Below is a small trained network, with its code and all its weights. Each question gives an input and a target symbol and asks what happens when units are switched off, that is, made to give their printed mean instead of their output.

import numpy as np


def w(rows, s, z=0):
    codes = np.array(rows[::2]) - 128.0
    scale = np.full(codes.shape[1], s)
    scale[-1] = z or s
    return codes * scale


def norm(h):
    return h / np.sqrt((h * h).mean(-1, keepdims=True) + 1e-5)


def f(y):
    return np.maximum(y, 0)


def softmax(a):
    e = np.exp(a - a.max(-1, keepdims=True))
    return e / e.sum(-1, keepdims=True)


def log_softmax(a):
    a = a - a.max(-1, keepdims=True)
    return a - np.log(np.exp(a).sum(-1, keepdims=True))


def net(x, mask):
    ids = ['Φβγεμστψω'.index(c) for c in x.split()]
    T = len(ids)
    res = E[ids] + P[:T]
    r = norm(res)
    for j in range(2):
        rows = slice(4 * j, 4 * j + 4)
        q, k, v = (r @ M[0][rows].T for M in (Q, K, V))
        z = softmax(np.where(np.tri(T) > 0, q @ k.T / 4**0.5, -1e9)) @ v
        o = O[0][rows]
        res = res + np.where(mask[j], z, o[:, -1]) @ o[:, :-1]
    y = f(norm(res) @ A[0][:, :-1].T + A[0][:, -1])
    res = res + np.where(mask[2:10], y, B[0][:, -1]) @ B[0][:, :-1]
    return log_softmax(norm(res)[-1] @ U[:, :-1].T + U[:, -1])


Q, K, V, O, A, B = {}, {}, {}, {}, {}, {}
E = w([
[127,105,115,129],'Φ',
[162,169,75,79],'β',
[240,112,140,133],'γ',
[161,65,120,176],'ε',
[221,164,171,192],'μ',
[175,104,72,104],'σ',
[251,103,71,184],'τ',
[169,112,130,114],'ψ',
[242,84,156,212],'ω',
],0.0022)
P = w([
[120,118,148,103],'0',
[165,38,24,151],'1',
[140,167,156,134],'2',
[122,153,99,137],'3',
[163,42,13,148],'4',
[135,157,146,132],'5',
[98,125,155,111],'6',
[162,47,7,147],'7',
[132,154,143,130],'8',
[95,154,111,145],'9',
[163,48,3,147],'10',
[131,153,141,130],'11',
[37,221,208,69],'12',
],0.012)
Q[0] = w([
[173,96,169,59],'h1',
[75,160,157,162],'h1',
[90,105,226,92],'h1',
[64,136,144,135],'h1',
[90,178,127,3],'h2',
[193,182,189,94],'h2',
[190,145,127,129],'h2',
[63,147,248,83],'h2',
],0.016)
K[0] = w([
[209,123,22,135],'h1',
[55,170,165,227],'h1',
[98,199,62,219],'h1',
[10,205,140,150],'h1',
[64,215,76,91],'h2',
[146,240,159,146],'h2',
[217,172,167,94],'h2',
[42,217,115,207],'h2',
],0.013)
V[0] = w([
[119,87,43,56],'h1',
[101,60,202,124],'h1',
[81,1,63,170],'h1',
[128,115,113,6],'h1',
[217,91,112,222],'h2',
[64,206,151,117],'h2',
[156,53,176,142],'h2',
[154,133,165,36],'h2',
],0.0079)
O[0] = w([
[152,218,157,170,161],'h1',
[142,76,148,161,218],'h1',
[255,145,169,136,92],'h1',
[107,163,142,190,253],'h1',
[104,125,178,115,177],'h2',
[126,91,78,180,85],'h2',
[129,122,151,58,178],'h2',
[104,157,93,101,227],'h2',
],0.011,0.0034)
A[0] = w([
[87,35,75,170,229],'n1',
[117,23,128,210,200],'n2',
[38,165,207,136,4],'n3',
[132,227,78,34,173],'n4',
[188,91,43,103,91],'n5',
[205,177,135,114,88],'n6',
[126,207,230,191,215],'n7',
[163,146,1,187,237],'n8',
],0.0079,0.0038)
B[0] = w([
[143,188,166,168,233],'n1',
[152,224,133,80,203],'n2',
[196,112,147,254,166],'n3',
[171,136,220,142,185],'n4',
[42,134,48,93,164],'n5',
[26,121,199,127,167],'n6',
[138,110,13,58,251],'n7',
[131,39,174,135,254],'n8',
],0.0086,0.0067)
U = w([
[23,122,58,188,81],'Φ',
[167,56,114,237,77],'β',
[254,176,179,96,87],'γ',
[29,193,168,81,79],'ε',
[135,180,214,226,144],'μ',
[190,25,91,118,207],'σ',
[169,221,34,144,40],'τ',
[119,41,239,85,252],'ψ',
[116,106,89,2,136],'ω',
],0.013,0.002)

Each question gives the input, a string of symbols that net reads in full, and the target symbol t.
The units are the heads (4 rows each of Q, K, V and O) and the neurons (one row each of A and B). Each row of codes is followed by its name. A weight is (code - 128) times the scale printed after its matrix; where a second scale follows, it is the last column's (O, A, B and U).
mask holds one flag per unit, heads first, then neurons. A switched-off unit (its flag False) gives its mean, the last column of its rows in O or B, instead of its output. The means were averaged over made-up inputs and are rounded, as every weight is.
A unit's drop is (log p(t) with every unit on - log p(t) with that unit switched off) / (log p(t) with every unit on - log p(t) with every unit switched off).
The circuit of an input: a set's keep is (log p(t) with only the set's units on - log p(t) with every unit switched off) / (log p(t) with every unit on - log p(t) with every unit switched off). Starting from all 10 units, units are removed one at a time, each time the one whose removal leaves the highest keep (on an exact tie, the one counted first), for as long as the keep stays at least 0.8.
circuit, biggest first: the units of the circuit, biggest drop first
unit that matters most: the unit with the biggest drop
top k neurons: the k neurons with the biggest drops, biggest first
heads that matter: for each layer, one digit per head in row order, 1 if its drop is at least 0.15 and else 0, layers parted by /
input ε ω ω τ μ Φ μ γ μ μ ω ψ, target ψ: top 3 neurons -> n8, n7, n3
input β ε σ σ γ ψ, target ψ: top 3 neurons -> n8, n4, n6
input τ τ ω γ, target γ: circuit, biggest first -> h2, n4, n7, h1
input σ β γ σ ω σ Φ γ γ ε, target σ: unit that matters most -> h2
input τ μ ω Φ β ε ε ω γ τ, target ω: top 2 neurons -> n8, n1
input ω γ ψ ψ ε Φ γ γ μ σ, target μ: top 3 neurons -> n3, n8, n5
input ψ γ ω β τ, target μ: circuit, biggest first -> h1, n7, n2
input ε ε ω μ ε μ τ ω ω σ, target γ: top 3 neurons -> n8, n3, n6
input σ τ ε μ ε τ, target τ: circuit, biggest first -> n7, h1
input σ γ γ μ ω γ β γ, target β: heads that matter -> 11
input ω σ τ ω τ β μ σ γ ω μ τ γ, target ψ: circuit, biggest first -> h1, h2
input σ ω Φ γ ω μ ε γ σ γ σ β γ, target μ: top 2 neurons -> n3, n8
input γ μ μ ω γ σ ω β ψ τ σ, target Φ: heads that matter -> 11
input ω ψ σ ψ μ τ ε ω ω γ, target ω: circuit, biggest first -> n7
input τ Φ σ γ β Φ, target Φ: circuit, biggest first -> h1, h2
input ω γ ω ω Φ ψ γ σ μ τ γ β γ, target γ: circuit, biggest first -> h1, h2, n3, n7
input γ ε γ ψ, target μ: top 3 neurons -> n4, n3, n5
input σ γ ω, target ω: heads that matter -> 10
input ω μ ω ω ω σ σ ψ Φ σ, target τ: top 3 neurons -> n7, n8, n3
input γ γ μ γ σ σ γ μ ψ ε ω τ, target τ: top 2 neurons -> n7, n2
